Below are the code and all the weights of a small trained network. Each question names an input and a class and asks about switching units off, where a switched-off unit gives its printed mean instead of its output.

import numpy as np


def w(rows, s, z=0):
    codes = np.array(rows[::2]) - 128.0
    scale = np.full(codes.shape[1], s)
    scale[-1] = z or s
    return codes * scale


def norm(h):
    return h / np.sqrt((h * h).mean(-1, keepdims=True) + 1e-5)


def f(y):
    return np.maximum(y, 0)


def log_softmax(a):
    a = a - a.max(-1, keepdims=True)
    return a - np.log(np.exp(a).sum(-1, keepdims=True))


def net(x, mask):
    res = np.array(x, float).reshape(1, 3) / 4 @ E
    u = 0
    for l in range(3):
        y = f(norm(res) @ A[l][:, :-1].T + A[l][:, -1])
        res = res + np.where(mask[u : u + 7], y, B[l][:, -1]) @ B[l][:, :-1]
        u += 7
    return log_softmax(norm(res)[-1] @ U[:, :-1].T + U[:, -1])


A, B = {}, {}
E = w([
[157,170,193,97,115,133],'x0',
[112,173,192,248,172,102],'x1',
[135,142,115,140,122,139],'x2',
],0.012)
A[0] = w([
[171,152,86,39,22,155,80],'0.n0',
[214,101,101,100,107,195,62],'0.n1',
[26,39,148,184,99,122,166],'0.n2',
[189,254,144,155,136,177,172],'0.n3',
[117,194,137,84,133,53,1],'0.n4',
[154,156,224,54,138,173,74],'0.n5',
[136,118,192,128,106,44,101],'0.n6',
],0.009,0.0091)
B[0] = w([
[144,53,155,114,196,144,253],'0.n0',
[133,99,140,55,158,134,174],'0.n1',
[92,127,111,77,121,146,241],'0.n2',
[76,154,136,84,60,87,243],'0.n3',
[230,50,64,26,248,216,128],'0.n4',
[81,141,154,145,23,92,180],'0.n5',
[78,73,127,183,141,112,163],'0.n6',
],0.011,0.0065)
A[1] = w([
[74,237,202,224,189,105,2],'1.n0',
[114,215,172,57,125,170,197],'1.n1',
[182,158,56,138,117,242,30],'1.n2',
[79,55,13,144,197,139,162],'1.n3',
[194,56,132,82,166,158,58],'1.n4',
[1,163,115,116,57,78,183],'1.n5',
[134,134,11,184,196,87,73],'1.n6',
],0.0098,0.0042)
B[1] = w([
[191,126,87,22,162,245,187],'1.n0',
[134,134,91,198,72,119,164],'1.n1',
[167,104,158,150,200,155,132],'1.n2',
[158,177,165,240,62,70,221],'1.n3',
[84,94,134,125,199,196,183],'1.n4',
[182,64,100,108,180,79,247],'1.n5',
[142,203,136,190,13,139,147],'1.n6',
],0.011,0.013)
A[2] = w([
[174,167,1,82,175,128,29],'2.n0',
[238,171,176,176,210,81,41],'2.n1',
[116,130,240,59,16,92,84],'2.n2',
[154,216,176,136,62,104,69],'2.n3',
[160,252,147,142,204,161,114],'2.n4',
[67,107,172,57,183,237,23],'2.n5',
[48,129,59,73,91,43,1],'2.n6',
],0.0092,0.004)
B[2] = w([
[255,24,150,126,194,80,215],'2.n0',
[124,66,157,80,216,159,186],'2.n1',
[90,164,95,225,33,110,217],'2.n2',
[161,142,115,227,100,112,173],'2.n3',
[37,145,45,31,133,198,156],'2.n4',
[126,175,133,181,190,75,253],'2.n5',
[171,46,179,100,229,139,167],'2.n6',
],0.01,0.005)
U = w([
[129,102,94,32,174,233,109],'0',
[97,180,116,160,3,111,3],'1',
[132,127,198,120,151,74,217],'2',
],0.013,0.002)

Each question gives the input, the list of numbers given to net, and the class t.
The units are the neurons (one row each of A and B). Each row of codes is followed by its name. A weight is (code - 128) times the scale printed after its matrix; where a second scale follows, it is the last column's (A, B and U).
mask holds one flag per neuron, layer by layer. A switched-off neuron (its flag False) gives its mean, the last column of its row in B, instead of its output. The means were averaged over made-up inputs and are rounded, as every weight is.
A unit's drop is (log p(t) with every unit on - log p(t) with that unit switched off) / (log p(t) with every unit on - log p(t) with every unit switched off).
The circuit of an input: a set's keep is (log p(t) with only the set's units on - log p(t) with every unit switched off) / (log p(t) with every unit on - log p(t) with every unit switched off). Starting from the 12 units with the biggest drops (on a tie, the unit counted first), units are removed one at a time, each time the one whose removal leaves the highest keep (on an exact tie, the one counted first), for as long as the keep stays at least 0.8.
units of the circuit, in order: the units of the circuit, biggest drop first
unit that matters most: the unit with the biggest drop
k most important neurons: the k neurons with the biggest drops, biggest first
top k neurons in layer l: the k neurons of layer l with the biggest drops, biggest first
drop when u is switched off: that unit's drop, to one decimal
input [2,2,1], class 0: units of the circuit, in order => 1.n3
input [-7,7,-6], class 0: 3 most important neurons => 1.n0, 0.n0, 2.n1
input [-8,-1,-7], class 1: top 2 neurons in layer 1 => 1.n3, 1.n6
input [5,4,-5], class 1: 3 most important neurons => 0.n3, 0.n5, 2.n2
input [7,5,-2], class 1: units of the circuit, in order => 0.n3, 2.n2
input [6,4,5], class 1: 3 most important neurons => 0.n3, 2.n2, 0.n5
input [-2,1,1], class 1: units of the circuit, in order => 1.n4, 2.n0
input [8,-6,-7], class 1: 2 most important neurons => 0.n5, 2.n2
input [-6,-5,-8], class 2: top 4 neurons in layer 1 => 1.n0, 1.n3, 1.n1, 1.n6
input [7,4,0], class 1: 2 most important neurons => 0.n3, 2.n2
input [-7,0,-4], class 1: 2 most important neurons => 1.n3, 0.n3
input [4,5,5], class 0: 2 most important neurons => 1.n0, 1.n3
input [7,-4,5], class 1: 2 most important neurons => 0.n5, 2.n2
input [-7,3,7], class 1: unit that matters most => 1.n6
input [-1,8,3], class 0: drop when 1.n0 is switched off => 0.2
input [-6,7,1], class 0: drop when 1.n0 is switched off => 1.2
input [3,7,-6], class 0: drop when 1.n5 is switched off => 0.0
